Below is a small trained network, with its code and all its weights. Each question gives an input and a class and asks what happens when units are switched off, that is, made to give their printed mean instead of their output.

import numpy as np


def w(rows, s, z=0):
    codes = np.array(rows[::2]) - 128.0
    scale = np.full(codes.shape[1], s)
    scale[-1] = z or s
    return codes * scale


def norm(h):
    return h / np.sqrt((h * h).mean(-1, keepdims=True) + 1e-5)


def f(y):
    return np.maximum(y, 0)


def log_softmax(a):
    a = a - a.max(-1, keepdims=True)
    return a - np.log(np.exp(a).sum(-1, keepdims=True))


def net(x, mask):
    res = np.array(x, float).reshape(1, 6) / 4 @ E
    u = 0
    for l in range(2):
        y = f(norm(res) @ A[l][:, :-1].T + A[l][:, -1])
        res = res + np.where(mask[u : u + 5], y, B[l][:, -1]) @ B[l][:, :-1]
        u += 5
    return log_softmax(norm(res)[-1] @ U[:, :-1].T + U[:, -1])


A, B = {}, {}
E = w([
[112,116,175,68,107,101,50,167,179,56,157,41],'x0',
[88,58,143,131,41,45,236,124,90,149,171,132],'x1',
[89,147,189,141,119,166,120,91,182,149,58,146],'x2',
[217,133,159,151,216,138,112,177,234,176,116,173],'x3',
[194,98,139,116,107,192,250,98,52,114,133,83],'x4',
[24,70,195,145,182,115,190,89,253,108,58,31],'x5',
],0.0025)
A[0] = w([
[174,136,78,116,138,149,75,120,35,25,87,183,151],'L0N1',
[243,139,69,107,98,179,81,120,119,55,250,125,78],'L0N2',
[131,161,82,80,93,163,73,128,64,53,115,123,6],'L0N3',
[167,105,94,182,180,88,167,141,254,161,90,174,147],'L0N4',
[59,131,39,39,141,183,175,61,49,112,145,142,197],'L0N5',
],0.003,0.0011)
B[0] = w([
[154,113,143,189,104,110,135,118,132,164,86,149,241],'L0N1',
[160,46,78,242,59,77,137,85,146,213,85,136,254],'L0N2',
[85,91,147,160,105,115,187,2,137,144,209,85,192],'L0N3',
[118,215,117,48,142,161,127,116,26,120,163,77,254],'L0N4',
[109,95,230,51,130,33,148,169,131,196,156,86,251],'L0N5',
],0.0046,0.0025)
A[1] = w([
[41,179,144,132,123,108,7,152,160,141,66,118,196],'L1N1',
[241,95,94,182,101,100,111,131,54,114,143,104,140],'L1N2',
[87,124,165,102,169,234,154,68,191,50,8,36,101],'L1N3',
[85,124,136,145,179,119,210,108,115,167,94,80,252],'L1N4',
[201,143,114,147,103,147,131,182,127,208,52,254,108],'L1N5',
],0.0038,0.0013)
B[1] = w([
[121,80,1,73,119,146,197,113,149,164,164,152,225],'L1N1',
[151,63,56,126,156,128,150,59,182,146,197,80,232],'L1N2',
[227,143,203,224,149,125,64,111,109,89,94,116,248],'L1N3',
[192,58,109,143,25,91,147,180,66,128,175,109,253],'L1N4',
[68,208,197,151,177,140,101,156,137,136,55,122,242],'L1N5',
],0.0059,0.0041)
U = w([
[209,113,250,168,115,142,103,145,94,4,65,84,126],'0',
[6,97,75,16,92,110,135,128,194,72,134,177,91],'1',
[58,219,222,147,147,145,146,148,96,169,41,212,117],'2',
[110,153,96,17,165,122,173,215,101,122,160,136,147],'3',
[149,57,87,143,66,68,188,70,107,192,176,117,162],'4',
[33,158,208,76,149,191,133,133,114,2,149,206,3],'5',
[177,153,98,155,210,143,44,117,196,156,88,141,135],'6',
],0.0081,0.007)

Each question gives the input, the list of numbers given to net, and the class t.
The units are the neurons (one row each of A and B). Each row of codes is followed by its name. A weight is (code - 128) times the scale printed after its matrix; where a second scale follows, it is the last column's (A, B and U).
mask holds one flag per neuron, layer by layer. A switched-off neuron (its flag False) gives its mean, the last column of its row in B, instead of its output. The means were averaged over made-up inputs and are rounded, as every weight is.
A unit's drop is (log p(t) with every unit on - log p(t) with that unit switched off) / (log p(t) with every unit on - log p(t) with every unit switched off).
The circuit of an input: a set's keep is (log p(t) with only the set's units on - log p(t) with every unit switched off) / (log p(t) with every unit on - log p(t) with every unit switched off). Starting from all 10 units, units are removed one at a time, each time the one whose removal leaves the highest keep (on an exact tie, the one counted first), for as long as the keep stays at least 0.8.
circuit, biggest first: the units of the circuit, biggest drop first
unit that matters most: the unit with the biggest drop
top k neurons: the k neurons with the biggest drops, biggest first
top k neurons in layer l: the k neurons of layer l with the biggest drops, biggest first
drop of u: that unit's drop, to one decimal
input [5,-5,3,-5,-1,-7], class 4: unit that matters most -> L0N3
input [1,-8,-8,7,-7,2], class 3: top 2 neurons in layer 1 -> L1N3, L1N1
input [-6,-2,-1,-3,0,6], class 0: circuit, biggest first -> L1N3, L0N2
input [1,-4,3,3,6,-4], class 6: top 2 neurons in layer 0 -> L0N5, L0N4
input [7,2,7,8,3,-8], class 6: top 2 neurons -> L1N2, L1N5
input [-8,-3,-6,5,3,8], class 0: circuit, biggest first -> L1N3, L1N1, L0N2
input [3,-7,7,-4,5,-3], class 4: top 4 neurons in layer 0 -> L0N3, L0N2, L0N1, L0N5
input [6,8,8,1,-2,-6], class 1: top 3 neurons -> L1N3, L1N4, L0N2
input [-2,-4,8,-1,4,-3], class 2: top 2 neurons in layer 0 -> L0N1, L0N4
input [3,1,7,1,0,-6], class 2: top 3 neurons -> L1N5, L1N4, L1N1
input [-6,-1,2,7,8,-8], class 6: top 3 neurons -> L1N5, L1N2, L1N4
input [0,5,7,6,-2,5], class 0: circuit, biggest first -> L1N3, L0N2, L0N4
input [-8,3,2,7,3,8], class 0: top 3 neurons in layer 1 -> L1N3, L1N1, L1N2
input [6,2,2,1,-8,4], class 1: unit that matters most -> L1N1
input [2,-8,3,-1,6,-5], class 4: top 2 neurons in layer 0 -> L0N3, L0N2
input [0,8,0,4,-4,-8], class 6: top 4 neurons in layer 1 -> L1N5, L1N4, L1N1, L1N2
input [-5,-6,7,1,0,-2], class 2: top 2 neurons -> L1N5, L1N2
input [8,4,-1,6,5,2], class 0: top 2 neurons -> L0N2, L1N1
input [-3,-2,1,-6,1,4], class 0: top 2 neurons in layer 1 -> L1N2, L1N3
input [-7,-6,-2,5,-3,-8], class 2: top 2 neurons -> L1N5, L1N1
input [1,0,1,4,-1,0], class 3: unit that matters most -> L0N4
input [3,-1,2,7,5,-8], class 6: top 4 neurons -> L1N5, L1N4, L1N2, L1N1
input [4,1,1,7,0,4], class 0: top 2 neurons in layer 1 -> L1N3, L1N2
input [5,-2,5,6,-5,-3], class 3: top 2 neurons in layer 1 -> L1N1, L1N3
input [-8,1,5,-2,0,-5], class 2: drop of L1N5 -> 0.5
input [-7,-2,8,-3,-2,-4], class 2: drop of L1N5 -> 0.1
input [-3,4,4,5,-5,-8], class 2: drop of L1N5 -> 0.7
input [-7,4,8,6,-5,-8], class 2: drop of L1N4 -> 0.0
